(in the rows, 128 means zero)
Here are made-up nodes, facts about them, and rows of numbers that follow some of those facts. Name the node behind each unnamed row.

There are 4 kinds of fact about the nodes: divaskam, skinatran, ruko, skasadram.
divaskam: sits directly inside; skinatran: refers to; ruko: belongs to class; skasadram: is of sort
sebuklan divaskam stostas; keklem divaskam rini; pedi divaskam trisel; puflek divaskam draklak; pesok divaskam parodra; plutir divaskam vuli; fiklin divaskam lelam; trosko divaskam stostas
vatu divaskam zapura; grifle divaskam lusar; vikles divaskam rini; flisu divaskam safli; klera divaskam rini; miker divaskam zadrofo; gesi divaskam flustida; brolas divaskam tristal
gekezo divaskam flustida; dririnir divaskam tuske; griflom divaskam brikan; mibe divaskam voklu; truzok divaskam brikan; brubruvis divaskam draklak; mamor divaskam draklak; zadrar divaskam vuli
nuflugre divaskam voklu; drupel divaskam parodra; trisil divaskam trisel; klosufus divaskam tidas; skonuk divaskam draklak; vifel divaskam tristal; zisom divaskam lusar; padakluk divaskam stazoskur
grabru divaskam safli; vetar divaskam stazoskur; bekleno divaskam rini; sato divaskam zadrofo; pupul divaskam lusar; skufison divaskam trisel; skidrik divaskam stostas; givo divaskam lusar
bepas divaskam safli; ruskal divaskam voklu; stofu divaskam tristal; mebun divaskam brikan; momi divaskam tristal; gustas divaskam stazoskur; plugas divaskam tuske; sturu divaskam vuli
metak divaskam skaso; skistor divaskam vuli; kevam divaskam voklu; pizil divaskam trisel; trofe divaskam zadrofo; drave divaskam skaso; pefubre divaskam stostas; siflas divaskam vuli
druvusko divaskam rini; gabas divaskam stostas; flibrun divaskam skaso; gadel divaskam skaso; stunes divaskam flustida; rulunil divaskam tidas; fluplek divaskam tuske; lostis divaskam brikan
lefluplo divaskam stostas; kadrak divaskam klustu; skesuk divaskam tidas; ruges divaskam skaso; skamus divaskam draklak; skiflor divaskam tuske; flelum divaskam draklak; safodre divaskam safli
stirir divaskam tuske; brogrek divaskam brikan; grebun divaskam gropliklu; lalin divaskam lusar; dreski divaskam zapura; klifa divaskam zapura; grutrives divaskam lusar; pasu divaskam brikan
revan divaskam tidas; kimos divaskam lelam; stamom divaskam klustu; traste divaskam stazoskur; stesok divaskam gropliklu; rukik divaskam gropliklu; kasur divaskam lelam; vigrilok divaskam vuli
kluzik divaskam tidas; grufu divaskam lelam; stiflo divaskam flustida; beflus divaskam zadrofo; klore divaskam voklu; trofir divaskam parodra; zibal divaskam parodra; mefis divaskam brikan
klikla divaskam voklu; lustok divaskam zapura; boboler divaskam zadrofo; posan divaskam rini; kluplokla divaskam stazoskur; tezon divaskam stostas; gifo divaskam lelam; kledil divaskam safli
briklegrus divaskam stostas; pladrulir divaskam skaso; vukin divaskam zapura; bebol divaskam tidas; bezum divaskam parodra; nidigro divaskam rini; klasik divaskam safli; vemi divaskam tristal
klapel divaskam gropliklu; plofla divaskam lusar; fefes divaskam gropliklu; braple divaskam trisel; meste divaskam vuli; sebuklan skinatran trosko; keklem skinatran trosko; keklem skinatran brubruvis
puflek skinatran boboler; pesok skinatran lostis; pesok skinatran stiflo; pesok skinatran trisil; plutir skinatran plofla; plutir skinatran trisil; flustida skinatran stunes; brolas skinatran keklem
gekezo skinatran lostis; gekezo skinatran trosko; gekezo skinatran keklem; dririnir skinatran skufison; dririnir skinatran tezon; griflom skinatran trosko; griflom skinatran druvusko; brubruvis skinatran trosko
tristal skinatran trosko; zadrar skinatran tezon; nuflugre skinatran druvusko; drupel skinatran meste; drupel skinatran trosko; trisil skinatran tristal; vifel skinatran tristal; vifel skinatran gifo
zisom skinatran trosko; zisom skinatran safodre; grabru skinatran rulunil; grabru skinatran skamus; vetar skinatran trosko; vetar skinatran kledil; vetar skinatran grutrives; sato skinatran tristal
sato skinatran trosko; skidrik skinatran vukin; skidrik skinatran trosko; bepas skinatran trosko; ruskal skinatran momi; stofu skinatran meste; stofu skinatran trosko; stofu skinatran dririnir
mebun skinatran klosufus; mebun skinatran tezon; momi skinatran trosko; lusar skinatran lostis; stazoskur skinatran lostis; kevam skinatran trosko; pizil skinatran vigrilok; pizil skinatran tezon
drave skinatran trosko; pefubre skinatran trosko; druvusko skinatran trosko; druvusko skinatran tezon; brikan skinatran griflom; brikan skinatran puflek; brikan skinatran lelam; stunes skinatran plutir
stunes skinatran kasur; stunes skinatran brikan; rulunil skinatran keklem; fluplek skinatran trosko; lostis skinatran tezon; kadrak skinatran trosko; kadrak skinatran dririnir; skesuk skinatran lustok
ruges skinatran pupul; skamus skinatran trosko; skiflor skinatran skufison; skiflor skinatran trisil; flelum skinatran tristal; flelum skinatran trosko; safodre skinatran tristal; safodre skinatran trosko
brogrek skinatran boboler; brogrek skinatran gekezo; grebun skinatran tezon; lalin skinatran trosko; klifa skinatran klosufus; tuske skinatran griflom; tuske skinatran zadrar; tuske skinatran tezon
pasu skinatran lostis; stamom skinatran brogrek; traste skinatran brubruvis; stesok skinatran stiflo; stesok skinatran grutrives; rukik skinatran tristal; vigrilok skinatran trosko; kluzik skinatran plofla
kluzik skinatran trosko; stiflo skinatran momi; stiflo skinatran lefluplo; zibal skinatran tristal; zibal skinatran tezon; vuli skinatran tezon; vuli skinatran zisom; lustok skinatran stazoskur
boboler skinatran trosko; posan skinatran trisil; posan skinatran traste; kluplokla skinatran tuske; kluplokla skinatran klore; kluplokla skinatran trosko; voklu skinatran trofir; briklegrus skinatran tezon
briklegrus skinatran brubruvis; vukin skinatran puflek; vukin skinatran skiflor; bezum skinatran mibe; nidigro skinatran kledil; klasik skinatran trosko; zadrofo skinatran momi; zadrofo skinatran kasur
klapel skinatran nuflugre; plofla skinatran kledil; fefes skinatran tezon; meste skinatran trosko; meste skinatran trisil; sebuklan ruko a; keklem ruko a; pedi ruko c
puflek ruko c; pesok ruko a; plutir ruko d; fiklin ruko d; trosko ruko b; vatu ruko a; grifle ruko b; vikles ruko a
flisu ruko c; klera ruko c; miker ruko c; gesi ruko a; brolas ruko d; gekezo ruko c; dririnir ruko a; griflom ruko a
mibe ruko d; truzok ruko a; brubruvis ruko c; mamor ruko a; zadrar ruko b; nuflugre ruko a; drupel ruko c; trisil ruko b
klosufus ruko b; skonuk ruko c; vifel ruko b; zisom ruko b; padakluk ruko b; grabru ruko d; vetar ruko b; bekleno ruko a
sato ruko d; pupul ruko b; skufison ruko b; skidrik ruko a; givo ruko d; bepas ruko c; ruskal ruko a; stofu ruko b
mebun ruko b; momi ruko d; gustas ruko c; plugas ruko a; sturu ruko a; metak ruko d; skistor ruko b; kevam ruko d
pizil ruko b; trofe ruko b; drave ruko b; pefubre ruko a; siflas ruko b; druvusko ruko a; gabas ruko a; flibrun ruko b
gadel ruko b; stunes ruko c; rulunil ruko c; fluplek ruko a; lostis ruko a; lefluplo ruko a; kadrak ruko b; skesuk ruko b
ruges ruko a; skamus ruko a; skiflor ruko a; flelum ruko a; safodre ruko a; stirir ruko d; brogrek ruko a; grebun ruko d
lalin ruko c; dreski ruko a; klifa ruko a; grutrives ruko a; pasu ruko c; revan ruko d; kimos ruko a; stamom ruko c
traste ruko b; stesok ruko d; rukik ruko d; kasur ruko a; vigrilok ruko d; kluzik ruko d; grufu ruko c; stiflo ruko b
beflus ruko b; klore ruko c; trofir ruko b; zibal ruko a; mefis ruko a; klikla ruko b; lustok ruko c; boboler ruko b
posan ruko b; kluplokla ruko d; tezon ruko a; gifo ruko c; kledil ruko c; briklegrus ruko a; pladrulir ruko c; vukin ruko a
bebol ruko d; bezum ruko a; nidigro ruko a; klasik ruko c; vemi ruko d; klapel ruko d; plofla ruko a; fefes ruko d
braple ruko a; meste ruko a; sebuklan skasadram g; keklem skasadram f; pedi skasadram f; puflek skasadram e; pesok skasadram g; plutir skasadram h
fiklin skasadram e; trosko skasadram e; vatu skasadram e; grifle skasadram e; vikles skasadram h; flisu skasadram h; klera skasadram e; miker skasadram h
gesi skasadram e; brolas skasadram g; gekezo skasadram e; dririnir skasadram e; griflom skasadram f; mibe skasadram f; truzok skasadram g; brubruvis skasadram g
mamor skasadram e; zadrar skasadram g; nuflugre skasadram e; drupel skasadram g; trisil skasadram e; klosufus skasadram g; skonuk skasadram f; vifel skasadram e
zisom skasadram h; padakluk skasadram e; grabru skasadram e; vetar skasadram f; bekleno skasadram g; sato skasadram g; pupul skasadram e; skufison skasadram g
skidrik skasadram f; givo skasadram g; bepas skasadram e; ruskal skasadram g; stofu skasadram g; mebun skasadram g; momi skasadram e; gustas skasadram e
plugas skasadram h; sturu skasadram e; metak skasadram h; skistor skasadram e; kevam skasadram f; pizil skasadram e; trofe skasadram g; drave skasadram h
pefubre skasadram g; siflas skasadram g; druvusko skasadram e; gabas skasadram f; flibrun skasadram h; gadel skasadram f; stunes skasadram f; rulunil skasadram g
fluplek skasadram f; lostis skasadram e; lefluplo skasadram f; kadrak skasadram e; skesuk skasadram f; ruges skasadram h; skamus skasadram g; skiflor skasadram f
flelum skasadram e; safodre skasadram e; stirir skasadram h; brogrek skasadram h; grebun skasadram e; lalin skasadram g; dreski skasadram g; klifa skasadram e
grutrives skasadram f; pasu skasadram g; revan skasadram f; kimos skasadram g; stamom skasadram f; traste skasadram g; stesok skasadram e; rukik skasadram f
kasur skasadram g; vigrilok skasadram h; kluzik skasadram f; grufu skasadram g; stiflo skasadram g; beflus skasadram f; klore skasadram h; trofir skasadram f
zibal skasadram e; mefis skasadram e; klikla skasadram f; lustok skasadram e; boboler skasadram g; posan skasadram g; kluplokla skasadram f; tezon skasadram e
gifo skasadram f; kledil skasadram e; briklegrus skasadram f; pladrulir skasadram f; vukin skasadram e; bebol skasadram e; bezum skasadram f; nidigro skasadram f
klasik skasadram f; vemi skasadram f; klapel skasadram h; plofla skasadram h; fefes skasadram f; braple skasadram f; meste skasadram f

Known rows:
druvusko: [156 150 118 136 162 146 107 133 135 146 102 144  74  99 109  85 166  77
  47 104 129 146 117 191 133 181 154 117  92 132 156 112 109 108  90 137
 129 106 181 140 139]
zibal: [149 158 124 149 175 160 115 134 134 139 114 150  79  89 112  79 151  83
  41  86 137 146 125 193 134 196 153 120 111 140 147 111 101 115 109 128
 122 105 175 127 119]
padakluk: [155 139 132 166 150 127 121 115 129 151 128 132  86 121  87  87 157  89
  89 119 137 127 126 177 126 161 129 124  72 125 157  92 123 109 127 163
  92 123 178 120 118]
trosko: [212 121 151  54 173  56 139 145  85 148 138  61  79 172 110  68 191  75
  87 120 120 202 172 182  87 141 117 114 167 104 162 136 151  68 151 149
  98 113 174 164 155]
griflom: [140 140 112 135 159 138 110 123 131 151 118 149  64 128 116  90 188  77
  48  89 127 147 107 168 125 179 161 118  96 128 154 107 111 101  92 143
 128 133 183 127 141]
skesuk: [144 145 145 163 157 138 124 105 129 144 142 138  88 107  93  84 166  75
  66  96 137 144  98 182 110 188 143 136  70 130 147  93 121 101 114 165
  90 115 174 130 119]
skonuk: [153 138 128 161 160 137 137 135 138 158 128 161  89 133  93 102 159  90
  74 120 129 145 120 159 121 167 139 135  64 121 147 109 101 122 112 157
 111 143 180 114 143]
mebun: [128 151 133 160 151 152 110 101 120 125 130 146  86  79 107  99 159  77
  47 113 145 135  97 205 113 188 140 143  81 153 158  81 108 106 122 155
  91 109 180 151 112]
stiflo: [151 145 115 141 142 115 113 121 108 156 117 129  91 113 109  99 172  84
  58 108 153 130 123 187 123 152 144 118  98 136 166  98 111 118 138 168
 101  97 180 137 115]
truzok: [142 129 114 159 145 128 139 142 124 154 114 179  90 115 111 113 158  89
  79 106 137 128 131 171 114 156 141 141  80 139 160  93 103 128 119 142
  94 111 172 131 140]
sebuklan: [156 133 139 102 202 108 168 124  81 126 143 141 115 146 138  86 176 114
  68  77 120 179 153 183  64 187 141 135 177 128 128 140 103 114 182 126
 113 114 180 129 136]
metak: [142 124 133 167 137 140 162 133 114 165 134 137  99 122  80 103 163  86
  55 141 147 143 117 155 111 148 144 137  61 121 144 100 119 120 129 153
 127 133 166 133 111]
klore: [160 147 115 128 155 145 130 142 134 166 129 144  75 132 101  93 163  78
  33 125 161 159 122 167 128 154 145 127  91 133 157 109 110 118 110 135
 130 135 164 134 148]
brogrek: [159 141 111 144 155 151 120 137 130 161 112 167  76 107 121  95 157  90
  36 100 157 133 119 188 132 167 170 125  95 128 141 106 103 114 113 153
 123 116 173 146 134]
plugas: [146 127 120 167 154 157 130 141 146 167 132 165  75 114 110  92 140 103
  74 128 150 139 129 175 126 161 146 135  81 131 133 105 107 108 133 139
 115 125 172 131 141]
brikan: [112 152  98 123 152 202 118 113  94 143 104 148  91 165  93  88 143  57
  40  95 144  98 128 153 133 161 149  92  83 103  84 143 101 141 127 138
  89 121 162 117 163]
klustu: [108 139 122 147 145 195 122 119 104 162 125 134  82 178  82  92 135  71
  76 129 161 112 142 143 144 170 124  91  79 108  89 134 115 136 132 121
  74 123 148  93 167]
lusar: [104 165 133 134 144 224 111 110  98 136 115 138  79 147  94  84 137  53
  38 119 144 115 122 161 140 196 136  91  81 122  91 133 112 128 116 116
  85 115 153 111 170]

Which node is each row?
No name comes twice in this set of rows, the named rows included.
[160 129 123 157 144 130 133 118 138 158 134 140  93 106  95  89 151  99
  71 116 156 132 119 188 114 150 146 145  69 125 140  83 118  99 130 171
  88 115 169 143 128] : flibrun
[169 147 115 125 152 109 104 122 116 148 109 108  73 129 101  84 180  69
  66 112 140 134 129 194 128 141 142 115  94 122 164 107 124 100 112 175
 109 117 187 144 132] : trisil
[136 151 130 145 150 167 143 116 115 146 137 128  92 110  95  94 164  83
  23 139 148 143 112 177 123 161 146 138  72 125 140 121 108 116 132 155
 139 135 161 151 110] : klapel
[104 152 101 128 143 193 131 107  83 147 108 146 107 181  99  87 148  58
  44  78 146 106 123 150 126 170 156  84  89  98  81 141 109 139 133 135
  93 129 163 102 160] : zadrofo
[117 140 151 148 151 154 138  95 107 137 140 134  88 117  81  90 189  48
  21 109 111 154  86 157  99 194 148 135  79 132 152 103 131 104 101 144
 126 141 163 125 115] : fefes
[148 155 148 147 158 165 141 117 108 134 133 127  89  90  73  80 165  63
  23 125 126 150 112 174 124 195 138 125  79 138 153 113 120 115 101 136
 126 119 158 138 100] : grebun
[162 147 132 130 158 147 112 143 141 149 115 142  51 106 107  87 167  53
  57 121 112 151 122 179 134 180 139 123  91 147 169 104 126  93  80 133
 111 119 186 139 157] : lostis
[154 156 117 156 166 127 113 111 121 145 127 130 101 112 108  85 180 105
  48  69 146 126 110 189 117 155 165 118  88 111 139 106  98 112 141 183
 115 114 183 130 102] : vetar
[173 145 110 132 157 117 120 155 128 170 104 132  76 140  83  96 162  81
  58 130 143 149 144 166 150 142 136 107  93 119 167 114 106 131 108 143
 125 124 174 115 136] : kledil
[154 159 105 123 160 137  98 146 114 148 112 137  76 128 114 104 173  82
  36 131 150 148 126 178 134 150 140 123 108 138 167 110  94 127 122 149
 128 126 186 136 136] : brubruvis
[132 139 151 118 179 188 141 123  84 139 141 121 100 183  94  68 126  99
  87 124 135 142 179 151  99 176 104 110 115 109  75 166 110 134 183 114
  67 121 143 111 168] : stostas
[131 158 123 150 159 133 113  91 107 128 124 134 102 103 119  92 177  84
  43  89 162 131 106 196 120 180 156 112 106 139 147 104 104 119 142 160
 109 105 184 130 109] : stofu
[123 141 112 156 144 120 129  93 106 141 121 144  99 116 112  99 185  75
  53  88 153 125  93 182 115 178 151 114 103 134 160  83 119 117 129 163
 114 118 184 120 108] : posan

Now the same nodes, written a new way:
Some nodes and their rows:
fiklin: [131 157 100 164 117  81 154  83 139 121 104  99  86  56  96 135 122  90
 117 142 135 125 108 148 147 180 163 127 124]
vatu: [ 77 159 109 121 113  83 155 104 155 123  82 102  85  70 105 132 122  89
 126 147 146 127 114 148 145 173 150 148 120]
flelum: [ 78 169 102 125 108  89 149  98 165 112 109  78 106 104 103 125 125  68
 135 132 128 136  84 133 166 179 121 128 129]
skonuk: [133 157 120 150  93  84 122 126 132 125  91 127  75  84  91 133 146 103
 145 142 148 129 103 135 122 184 156 127 120]
bebol: [136 155 103 159 118  82 160  86 141 118 100  94  90  62  97 133 120  82
 120 133 134 125 107 150 155 179 160 126 123]
tidas: [148 181 103 137 102  90 149 125 122 121  88 139  59  27  69 152 173 130
  89 148 115 127 102 151 125 210 151 107 141]
skesuk: [102 157 121 139  92  97 125 114 128 122  90 114  92  91  85 141 147 100
 149 139 133 130 107 135 130 177 147 126 124]
vukin: [ 92 171  95 120 109  87 149 105 169 116 107  85  95  94 107 120 120  74
 125 142 143 136  92 130 159 183 132 137 124]
klikla: [105 159 121 143  96  88 124 122 131 124  90 128  79  80  92 140 143 102
 149 145 151 131 105 137 131 182 154 131 120]
flisu: [107 167 134 147  98  81 125 111 124 120  90 127  72  81  92 134 163 104
 133 139 147 120 106 122 143 172 155 137 131]
zadrar: [ 45 160 118 153  86  90 132  96 142 109 120  94 126  99  81 136 135 133
 129 136 129 115  93 108 126 191 142 150 131]
gabas: [134 136 113 140 111 107 106 109 157  90  85 151  69  93 131 152 149 115
 136 177 157 142  84 163 149 167 138 158 130]
druvusko: [ 28 169 105 144 100  90 145  83 171 114 132  77 115  96  88 135 106  91
 120 140 133 120  78 123 136 192 131 161 116]
nuflugre: [ 73 161 112 131 106  92 151 103 165 120  90  83 109  77 103 133 123  94
 125 143 136 127 111 130 150 188 136 148 122]
pasu: [124 160 123 147  96  89 139 129 135 124  74  96 115  89  99 126 153 110
 140 127 133 129 115 111 147 177 140 109 142]
gifo: [137 161 113 156  89  92 118 123 148 123 111 119  87  72  96 130 145 107
 130 142 145 134  94 113 137 203 149 137 122]
klifa: [ 77 155 116 124 110  96 157  98 152 122  68  82 114  89 101 148 123  99
 134 136 126 124 115 144 140 174 141 139 125]
zisom: [126 177 133 132  95 104 129 125 133 127  95  97 106  83 109 121 168  94
 139 125 148 141 127  98 188 179 131 107 145]

Which node is each row?
No name comes twice in this set of rows, the named rows included.
[ 63 161 113 123 106 102 154  92 164 116  90  72 121 100  98 140 123  88
 134 133 118 128 102 130 153 175 125 132 128] : zibal
[157 143 104 157 110 107 106 105 166  87 121 159  71  93 137 134 145 111
 121 175 170 148  71 145 166 185 135 161 126] : lefluplo
[119 182 100 150  98  80 145 111 125 116 104 141  61  39  61 154 171 135
  88 152 107 117  83 153 108 206 154 123 134] : rini
[126 168 106 146  87  97 117 113 150 122 128 114  91 109  90 124 153  89
 143 134 135 139  79 108 149 189 129 115 128] : klasik
[113 160 116 121 116  86 159 110 148 127  49  92  91  66 106 129 123  79
 132 142 150 132 132 144 158 177 153 128 121] : mefis
[100 157 133 133  96 100 140 127 129 121  60  93 130  94 100 136 151 118
 151 125 124 129 125 116 151 176 140 114 142] : mebun
[128 167  87 146 119  77 152  85 145 115 133  92  88  87  95 123 130  63
 128 130 127 132  86 147 163 178 142 106 129] : stesok

The same nodes again, as new rows of numbers:
Known rows:
lelam: [125 109 114  96 145  98 118 122 145 132 139 100 106 117]
mamor: [128 134 126 135 122 154 131 133 131 130 128 120 129 132]
trofir: [116 153 128  93  53 103  91 146 121 126 152 217 105 251]
bebol: [139 147 127 114 112 144 143 126 119 124 122 115 132 100]
stunes: [134 121 136 133 127 116 117 131 129 129 128 161 128 136]
tezon: [140 121 121 132 134 135 122 140 109 130 136  95 181 188]
skaso: [120 114 115 106 150  93 123 117 147 130 136 103 114 100]
draklak: [120 114 114 106 148  92 122 117 148 130 136 103 114 102]
voklu: [101 147 104  76  84  73 111 125 148 129 156 190 111 185]
bekleno: [129 133 126 128 142 176 109 122 134 123 123 157 122 162]
klore: [126 118 136 117 123 135 145 129 126 135 129 144 122 156]
trisil: [126 143 132 135 131 140 133 133 128 129 131 112 124 142]
stamom: [130 126 136 141 133 108 120 127 131 128 125 165 136 122]
pesok: [124 131 125 145 129 143 131 130 127 127 125 138 130 121]
gifo: [138 118 137 126 123 121 115 135 127 130 130 160 121 149]
skamus: [127 129 125 138 126 149 129 132 126 128 127 137 124 132]
pladrulir: [133 124 137 134 127 117 119 130 129 129 127 165 126 133]
nidigro: [128 126 133 134 135 149  91 116 140 121 118 167 132 156]

Rows to name:
No name comes twice in this set of rows, the named rows included.
[127 137 129 142 140 133 141 129 128 130 128 157 131 119] : drupel
[127 106 109 107 163  73 116 121 128 130 142  82 167 143] : stostas
[131 123 133 128 132 153  88 120 138 121 121 164 126 167] : keklem
[137 108 127 140 130 104 100 134 109 126 131 123 184 180] : gabas
[128 143 131 140 136 138 144 129 135 132 127 142 137 119] : bepas
[135 145 132 122 149 169 121 122 140 128 126 157 128 161] : klera
[120 121 132 118 133 166 116 113 136 126 120 148 129 176] : vikles

